Rows, each with its class:
[  0.9  -2.8   0.5  12.9 -30.6  36.8 -21.9 -11.0  22.6  13.9  -0.1  -2.3
  -7.1  -7.6 -11.8  13.6  -4.7 -30.7 -10.2  -2.8   4.0 -29.3] -> (49)
[ 11.0  -7.6   1.6  -3.3  19.7  -7.7 -34.5   2.3 -14.7  -0.9   8.3  -9.5
  -4.0 -46.6  30.9   9.9  10.6  13.6   1.3 -27.7  13.5  15.5] -> (54)
[  1.5  17.2  12.3   7.2 -19.7  16.8  10.4  -5.9  15.0   1.8 -25.0   6.6
   0.7  -4.4  -0.2  18.5  -3.7 -16.3   5.4 -17.9  -6.5 -48.3] -> (49)
[ 10.8   1.0  18.3 -14.4  35.8   4.8   1.1   4.3 -26.1  17.4   9.2  35.6
   3.9   1.4  25.1   9.7   0.8  28.4 -18.1  -9.7  -4.4   7.5] -> (59)
[  2.3 -10.7   0.8  -5.1  13.3 -19.7  -0.7   6.7   6.3   7.0   2.8  17.6
   1.3  18.1  20.3   4.9  -1.8  19.3 -19.5   0.3  -2.9  12.6] -> (59)
[ -3.2   5.7 -12.6  -9.9 -13.5  35.5  -1.8  -4.1  26.0   2.8  -1.8   0.5
   3.2  -2.4  -1.8  10.5 -18.3 -13.2 -15.6 -11.9  -6.7 -18.8] -> (49)
[ -0.2  16.7   7.8 -10.4 -21.9  -0.3  12.7   3.8  17.6  -1.5  -7.4  24.1
   5.3  -4.1   9.4  -2.6  -5.7  -7.9   9.4 -25.9 -13.9 -34.6] -> (49)
[-12.2   9.7  -0.9   5.0 -24.5  43.1 -15.3 -12.6  22.9   0.5  -1.3 -40.7
 -12.3 -11.2 -31.0   3.5 -11.5 -27.3  -3.0  -8.5   2.9 -22.2] -> (49)
[ -0.4  21.4   0.8   9.2 -18.3  25.3  -1.7  -5.6  22.0  -8.4   6.8   3.7
   0.6  -0.2  -8.4   9.4  -8.3 -27.4  11.6   8.4  -3.0 -35.6] -> (49)
[  3.1 -11.1 -20.9  16.9 -24.3  -0.1   2.3  -3.1  43.1 -25.5  -1.2 -28.8
   2.9  -5.1 -12.7  -1.9 -20.0 -27.7  14.8   0.5  -1.7 -21.8] -> (49)
[ -8.1  -2.1   6.6  -1.7  -8.5  42.5 -21.4  -3.0  11.7   4.5   3.3  -3.1
   4.4  -8.1  -9.4   9.0  -8.5 -21.1  -8.2 -11.8  -2.4 -13.5] -> (49)
[ -2.4 -11.9  -7.1   7.5 -37.3   6.0  -2.8   2.5  59.4 -32.3  -1.2 -13.2
  -8.2  -2.5 -22.3   9.8 -16.6 -37.3   1.4  16.5 -10.1 -22.3] -> (49)
[ -1.3 -19.0   2.2   3.5  10.8  48.6 -27.8 -10.2  -4.9  13.0  -4.3  -9.4
 -11.9  23.9 -16.6   9.5  -8.6   3.3 -24.7  -7.7  19.8  31.9] -> (54)
[-11.3  -5.0 -13.6  11.0 -29.1  38.7 -25.8 -24.2  46.8 -21.3  -6.9 -29.6
   1.4  -7.5 -25.7  -2.0 -12.5 -28.3  11.6 -10.7  13.5 -22.5] -> (49)
[ -1.3 -16.3  -3.0  -5.0  11.9  -5.2   5.4   4.5  -4.2  -6.3   0.5   5.8
  -4.4   2.5 -12.7   9.4  -9.0   1.6 -15.3   1.9  12.3  35.4] -> (59)
[ -6.0  -2.1   7.1   8.4 -18.3   8.4  -4.4  -2.7  32.9 -15.8   5.3 -21.9
   3.5  -2.5 -10.0   7.5 -15.3 -14.1   2.8   0.9  -2.6 -12.8] -> (49)
[  2.4   0.9  -8.3   6.3 -24.9  20.5 -12.1   3.2  17.4 -13.1  -8.0 -18.0
   1.5  -8.4   0.2   4.3 -11.4 -17.3   0.7   7.6  -4.6 -27.7] -> (49)
[ 15.0   5.4  13.0  -4.0  16.3   5.9 -24.8  11.2 -52.0  26.2   5.4   2.8
  -7.4   6.2  60.6  15.5  35.0   2.0 -13.6 -48.5  -0.5  10.3] -> (54)
[ -3.5  10.9   4.3  10.4  -0.8  27.3  -7.8   0.1   1.6  -7.2   0.8 -23.1
   1.8  -8.3   4.5   6.4 -11.3 -21.0  24.6 -10.2   4.0 -20.4] -> (49)
[  5.2   8.8   3.9   2.9 -18.9  14.6  -4.7  -6.0  31.1 -10.0  -5.9  10.2
   1.8  -1.4  -1.2   3.3 -10.3 -12.3  10.0  -3.3 -12.6 -34.8] -> (49)
[ -0.7  -8.8  -0.2  -7.9  14.4  -3.2  12.1   7.3   7.7  10.7   3.0  35.4
  -1.8   1.5  -0.4  11.2   5.1  19.7 -22.8  11.2  -7.6  30.2] -> (59)

Rows, each with its class:
[-28.0 -23.5   4.3  -7.1  -4.7   4.4 -15.0   0.7  -5.9  21.3  -5.6  -4.1
   3.1   0.3 -10.2  -7.1  17.3 -21.4   3.0  -6.1   2.5  -1.1] -> <68>
[-24.9 -17.2  -1.5 -26.8 -10.1   1.6 -15.6   0.8 -13.4  25.1  -1.8  -8.0
   4.9 -74.9 -10.6 -17.8  14.8 -37.2   0.3  -5.5  11.5  -0.6] -> <75>
[-60.4  34.8  -5.7 -12.0 -18.2  10.1 -20.0  -1.1  23.5  -9.7  33.4   9.6
   7.4 -20.0   1.4 -48.1   3.4 -73.3 -13.5  -2.7  20.5  -0.5] -> <61>
[-29.1 -25.6   4.7 -28.7 -11.1   4.6 -23.7  -1.5  -6.9  24.1  -1.8  -3.7
   4.2 -56.3 -14.8 -33.6   5.8 -62.3   1.4  -8.1  25.1   4.5] -> <50>
[-10.5   3.2  -9.2 -15.6  -9.6   0.9 -13.8  -0.3  -3.6  10.1   8.7   1.3
   9.5 -52.6  -6.2 -19.2  10.3 -27.4  -2.2  -2.7   1.6  -0.1] -> <50>
[-31.5  -5.1  -0.4 -29.4 -14.9   6.3 -25.1   1.5  -7.7  37.1   7.7  -7.3
   9.5 -69.9  -6.0 -25.5  24.8 -47.4   1.4  -3.4  -1.7  -6.9] -> <73>
[-13.7  -5.5  -0.8  -8.8  -6.4   4.6 -11.8  -0.3  -3.8  19.5   2.3  -1.6
   6.1 -19.2  -3.3  -6.8  17.7 -15.5  -2.1  -2.1  -7.7  -4.0] -> <50>
[-27.2   6.7  -3.7  -9.3 -12.7   3.3 -15.4  -6.7   3.6  -8.3  12.0   6.6
   9.6 -21.3  -8.3 -30.0   7.2 -40.6  -7.8  -4.1  19.3   2.3] -> <50>
[-20.9 -31.4   4.0  -7.3  -9.7   8.7 -14.3  -4.4  -8.3  26.5  -5.0   4.0
   9.0   0.9 -17.2 -17.6  22.1 -34.4  -0.1  -4.7   4.3  -1.2] -> <68>
[-21.9  -6.3  -4.1 -21.7 -12.8   3.1 -21.2   1.6  -5.5   8.7   8.4   0.1
   8.7 -66.6  -8.4 -26.8   6.1 -42.3  -3.1  -4.7  21.2   1.1] -> <63>
[ -7.0   0.8 -15.2  -4.4 -13.2   0.8 -11.5   4.0 -12.9  18.1   7.8   1.3
  19.4 -50.0  -1.9   5.8  45.1  24.0  -4.9  -1.3 -27.7 -13.2] -> <65>
[-24.3  19.5  -1.6 -21.2  -9.4   3.4 -11.8   2.1  10.5   3.7  15.0  -3.7
  -1.2 -46.9   4.5 -25.5   1.3 -44.3  -1.5   0.0   6.1   0.4] -> <76>
[-23.3  -2.1  -5.4 -12.5  -3.8   0.0 -20.9  -1.1 -10.3   9.4  -0.7 -10.2
   2.9 -56.3  -0.8  -2.0  17.7  -2.8   0.6  -4.6   2.8  -1.4] -> <61>
[-14.7  -1.2  -6.5 -11.7 -10.3  -2.3 -11.5   0.0  -1.8  -0.5   6.3   1.6
   8.3 -46.5  -5.7 -20.7   1.2 -27.3  -4.0  -2.0  18.6   1.6] -> <50>
[-34.5 -34.4   3.7  -3.6 -13.0  10.7 -18.6  -6.5  -3.0  22.6  -1.5  10.1
   9.2  23.8 -23.4 -25.2  18.5 -48.2  -4.1  -8.5  18.8   2.0] -> <73>
[ -3.5 -23.8   6.9 -16.5  -0.2   3.2 -11.0  -3.0  -6.0  20.2  -5.7   0.7
   1.6 -12.3 -14.5 -14.2   3.3 -29.5   2.1  -2.7   9.6   2.7] -> <73>
[-23.5  -8.2  -4.3  -6.5  -5.2  -0.5 -13.2  -0.7  -6.3  -4.5   0.9   1.2
   4.5 -35.4  -6.2 -14.0   3.5 -16.5  -2.5  -4.7  18.5   4.5] -> <75>
[ -9.0   8.1   6.4 -10.0  -1.7   6.6  -1.9   0.6   9.2  14.1   3.0  -2.6
  -4.6   5.6   5.1  -7.0   2.8 -23.9   4.6   1.7  -8.7  -4.3] -> <73>
[ -9.9  -2.9  -5.0 -20.4 -12.6   0.4 -15.4   3.0  -6.4  11.3   7.4  -0.7
  11.1 -69.8  -6.0 -20.4  10.4 -30.4   0.2  -1.2  10.8   0.7] -> <65>
[  1.2   9.7  -3.3 -10.9  -7.4  -0.7  -2.1  -0.1  10.5 -16.7   8.5   7.2
   3.3 -32.0  -3.1 -29.6 -19.2 -41.0  -5.6   0.2  25.1   5.9] -> <76>

Rows, each with its class:
[-10.4 -17.7  10.1  -0.7   1.5  -1.1   1.9  -2.0   6.4  -2.2  14.4   8.0
  -6.7   6.9   0.7  -8.2  -1.3  -1.1  -0.1   2.4  15.4 -13.2] -> <39>
[ -2.1   5.4  11.9  13.9   4.5   8.7  -6.9  -2.3  -2.4   0.7  16.8  13.5
 -11.3 -13.0   1.7   3.6   3.2  16.5  -0.6 -10.4  11.0  10.8] -> <39>
[ 21.1  -0.2  24.3   2.3   3.7  19.4  22.3   1.2   8.1  10.8  17.8  -2.3
 -14.7 -11.3   2.2  -9.9  -1.5  28.8   5.8   8.1   4.2  -3.2] -> <42>
[ 10.5   7.6  -0.2  20.2   0.5  24.0  11.4  -1.9 -15.8  -8.2  14.0   9.6
   4.8   0.4  13.9  13.0  21.6  18.3  12.2 -18.2  -4.9   5.9] -> <34>
[-13.6 -19.1   4.5 -19.4   0.1 -18.8  -3.8  -2.0   5.6  -1.0  -2.6  -2.2
  -6.9   6.2  -3.5  -6.6 -10.5  -9.0  -4.5   2.0  11.1 -11.8] -> <39>
[  6.7   4.7  28.5  27.1   2.2  -0.4   7.5   0.5   5.7   8.2  23.2  10.7
  -8.4 -23.2   2.2   5.5   2.9  10.2  -7.6  15.9   5.1  -2.5] -> <42>
[ 15.2  13.4  28.1  18.8   4.5  23.8   9.5   1.4   5.4   7.4  30.1   0.6
   0.2 -18.7   8.9  -4.0   1.2  26.0   7.2  15.9  -1.3   0.0] -> <42>
[ -3.7   3.7  17.5   4.8   1.5   1.2   5.7  -6.8  -2.7   3.4   6.9  10.6
  -2.7  -9.5   9.1  12.5  -0.2  16.7   4.8 -16.9   3.2   1.0] -> <39>
[  8.8  28.2  15.3  12.1   4.3  10.8   8.4  -5.5  11.2  14.2   5.6   9.6
   7.3 -11.6  -3.8   9.3  -5.8  21.7   8.1  -6.4  -9.1   1.4] -> <41>
[ 23.1   0.3  23.5   4.5   6.3  11.1  13.3   3.6  -3.9  16.9   6.2 -12.2
 -11.0 -22.8   9.9   5.5   7.6   7.3 -13.3   8.3  -5.1   9.4] -> <42>
[ 19.2   3.9  28.7   5.2   3.5   5.0  13.2   3.8   2.6  12.6  15.4 -11.3
 -10.3 -24.8   7.3   0.7  -3.1  14.3  -5.1  23.3  -5.1   1.0] -> <42>
[ 45.7  26.4  51.7  18.9  13.3  46.6  22.3  -1.0  -8.9  23.9  36.0 -14.6
 -14.3 -51.2  26.4   7.5   5.3  57.3   6.7   4.8 -11.8  28.9] -> <42>
[  8.2  -4.1  -4.2  -1.1   7.8  30.0   7.1  -2.9  -5.8   2.7   0.7   9.1
  -5.2  12.3   2.4   1.3  13.3  10.5   5.9 -32.3  10.0   3.6] -> <34>
[  7.6  -5.4  -1.3   7.6  -0.9  16.2  -1.4   1.9 -15.8 -14.2  20.0  -5.4
  -3.6  -7.7  14.7  -7.0  15.1  16.8  10.0   5.5   3.8   9.4] -> <34>
[ -5.8  -7.1   5.3   0.6  -4.4 -14.1   3.8   4.6   7.5  -4.4   5.3   6.3
  -2.1   3.3  -6.8  -4.5  -4.2  -0.9   1.2  10.8   6.3 -12.7] -> <39>
[ -9.0  11.7   2.8   5.1  -1.4  -6.6  -8.2  -4.0   5.2  -6.1   7.3   8.4
   4.2  -1.8  -2.0  -2.4 -10.0  13.5  11.3   1.4   6.8  -1.7] -> <39>
[ 20.6  -9.3  -0.8  -0.8  11.8  68.4   1.8   5.7   4.0   1.5  32.5  -0.1
  -2.5  19.0   3.7 -33.6  12.4  17.0  17.8  -3.7  13.8  -7.8] -> <34>
[ 12.3  -4.1 -19.1  -0.1  -3.3  13.4  10.3   2.3  -9.9  -8.1  -2.8   7.8
 -13.8  11.0  -4.0  -7.5  14.1  19.7  12.2 -24.8   6.6   8.3] -> <34>
[-12.0  -1.3  12.6  26.2   6.1   7.9 -13.7  -0.4   3.9   2.8  19.2  24.8
  -8.5  -6.3  -4.6   2.4   7.5   2.9  -5.4 -10.4  17.8   2.5] -> <39>
[ 20.7  -7.0   3.5  11.3   2.6  24.3  11.3   5.3 -12.0  -3.4  16.1   0.8
 -12.5  -5.5   9.0  -2.9  19.5  14.5   4.2  -4.5   3.9   7.3] -> <34>
[  8.7  -2.4  -6.6  10.1   6.9  32.1  -5.0   3.3 -12.6  -4.8  11.9   1.7
  -7.1  -1.9   5.0  -3.0  21.0   8.3   2.5 -14.9   4.7  14.7] -> <34>
[ 21.7  18.9  -1.4  14.1   1.9  14.0   7.1   3.0   1.6  15.4  -2.4   8.0
 -15.9 -15.8 -12.9  -0.5   5.2  24.2   0.2 -18.6  -2.6  19.8] -> <34>
[ 16.5  11.7  -0.4   1.9  10.7  36.4  -3.3  -1.5 -15.8   6.6  -2.3 -13.4
   6.5  -7.9  16.5  10.0  15.1   7.0  -0.9 -20.2 -11.9  22.9] -> <34>
[  1.1  15.5  -1.9   6.2  -0.1  -5.9  -0.2  -1.7  12.6   7.0  -5.3  13.0
  -0.3   3.6 -16.4  -1.5  -8.7   6.9   2.5  -3.5   1.6  -1.8] -> <41>
[ 10.1   3.8  18.0  -1.5  -1.2   0.9   5.7   1.2  -2.6   5.0   9.2 -18.7
   3.8 -17.0  12.0   1.1  -5.0   4.1  -2.9  20.9 -10.4   3.2] -> <42>
[  7.4  24.7  19.8  13.6   2.9  10.1   7.1  -3.7  11.2   3.1  16.2  14.0
   3.4 -12.2  -5.4   2.9 -10.2  31.5  11.3  -0.5  -8.4  -1.5] -> <41>
[  2.6  23.1  20.1  24.8   5.8  21.0  -5.8  -6.3   2.3   4.0  23.6  15.7
  -1.1 -19.1   3.9   4.9  -1.3  31.5   9.4 -10.4   6.3  12.1] -> <39>
[ 35.0   7.8   5.9  10.2   6.1  31.7  17.6   1.4  -7.7   9.2  16.3   2.0
 -25.6 -17.3   2.3  -9.1  12.8  43.6  11.1 -14.9   2.9  18.3] -> <34>
[-2.1 -3.8  3.0 -3.3  0.7 -7.2  2.4 -0.5 -2.2  1.7 -2.8  2.8 -5.9  1.6
 -1.3  4.6  0.0 -1.1 -5.1 -7.3  3.1  0.1] -> <39>
[-9.8 -8.0 19.6  8.1  6.6  9.3 -3.8 -2.1  1.1  3.3 13.4 11.4 -1.4  0.1
  2.9  4.2  2.7 -0.9 -4.7 -7.4 11.9 -5.5] -> <39>
[ 43.2  24.2  44.6  19.8   8.8  24.3  26.2   0.8  -4.9  23.9  24.7  -8.0
 -19.2 -48.4  15.1   8.0   2.2  49.9   0.0   6.4 -10.7  23.4] -> <42>
[ -2.1 -26.2   4.6 -22.2  13.4  49.4  12.3  -6.5   3.8   6.7  10.3  10.6
  -4.8  39.4   5.5 -18.0   8.3   5.8  11.1 -41.0  20.6 -19.5] -> <34>
[12.8  8.2  6.4  6.5 -1.9  4.7 10.7  4.9  6.6 -0.4 14.8 -2.6  0.1 -7.5
 -1.4 -9.5 -4.4 13.1  6.2 21.1 -2.8 -3.9] -> <42>
[ 11.6   9.0  -6.3   5.6  -0.1  13.5   8.1  -3.6  -8.1  -1.7   0.1   9.6
  -8.9   1.7  -1.5   2.9  10.8  21.4  10.7 -25.8   1.1  10.7] -> <34>
[-12.2   5.7   4.0  13.1  -2.4 -20.2  -3.5  -3.0  11.1   2.4   0.7  18.2
  -3.9  -4.9 -12.0   5.4  -4.7  -1.4  -5.6   2.7   7.6  -5.0] -> <39>
[ 13.5  -7.3  27.6  12.1   1.7  13.7  11.3   4.5  -9.6   4.8  23.2  -5.8
 -10.4 -22.5  17.9   3.7   9.8  11.5  -5.5  16.1   1.6   3.8] -> <42>

Rows with their classes:
[ -5.0  -9.9  -3.6 -16.3  -4.9   8.6   2.4   3.2  -5.9  -9.2   9.4  -9.9
   4.7  -4.5  -6.3   4.4 -12.2 -21.8 -10.2   1.1  -3.7  -2.7] -> A
[ -3.6  -3.1   6.5  -2.7  -7.3   3.1  16.8  -2.7  -9.5 -18.8  -4.2  -7.5
  18.6   2.7   5.7  13.2  -7.9 -15.1  -2.6 -14.2   0.1   0.2] -> K
[ 43.2  -5.1  -2.3 -10.5  -4.9   6.9   3.7   2.0 -10.9 -14.9   8.8  -3.0
  16.1   2.2  16.4   0.2 -11.8 -22.0 -18.5  -2.5  -9.3  -8.5] -> N
[ -8.9   9.6 -22.9 -32.7  -2.1   3.4  -9.9   6.9 -17.8   4.5  14.3  19.4
   0.0  37.4  11.1  11.0  18.1 -27.6 -14.9  -1.9  14.2 -17.0] -> L
[ -2.7  -7.6 -10.2  -6.0  -1.9   8.1  -3.0   5.8  -2.5 -11.1   7.6  -8.1
   4.6  -1.1   5.6   2.4 -13.2  -3.4  -8.5  -2.6  -0.3   5.8] -> A
[ -5.1  -5.8  -8.5  -4.4   4.3  10.8   1.2   1.7  -4.6 -15.4  15.7  -6.5
   7.7  -5.0   1.1  -2.9  -5.0 -23.9  -9.6  -4.2 -10.6  -4.4] -> N
[-14.7   1.3  -6.3 -10.8  -7.1  19.9  -4.5   1.4 -12.0  -2.1   4.8  -0.7
  -2.7   3.3  -4.8  -9.0  -4.6 -12.9  -0.5  -0.4   3.1  -6.7] -> D
[ -7.6  -9.4 -10.3 -14.0  -5.5   8.6   0.2   4.0  -2.5 -10.0  14.0  -9.5
   9.3   1.1   0.2  -2.2 -10.7 -20.6 -10.0  -4.5 -10.7 -21.5] -> T
[ -1.5  -7.5   0.3  -9.4  -0.2  18.4   6.2   0.5   0.1 -18.2  11.6  -5.1
   2.7   2.3   5.2   4.6  -5.9 -19.1  -4.0   0.2  -1.8   3.7] -> D
[ -0.7  -1.1  -7.6  -2.8  -4.6   9.4   0.2  -3.7   4.7  -2.0   4.4  15.0
  10.5   4.7   3.9   6.4   2.4 -17.1  -6.2  -4.6  -7.3   8.2] -> N
[  4.9  -7.1  -3.6  -3.9  -7.0  10.4   6.6   0.4  -8.7 -13.1   8.1  -4.5
   7.2   6.0   5.1   2.2  -8.9 -29.5 -10.4  -8.8   5.7  -7.3] -> N
[ -5.2  -7.4  -7.4 -34.5   4.2   7.9  -2.9  20.1  32.1  -8.7  51.0 -16.2
 -16.4 -34.1 -18.0  -8.4 -35.3 -22.5  -8.2  -4.5  -9.9  -2.3] -> K
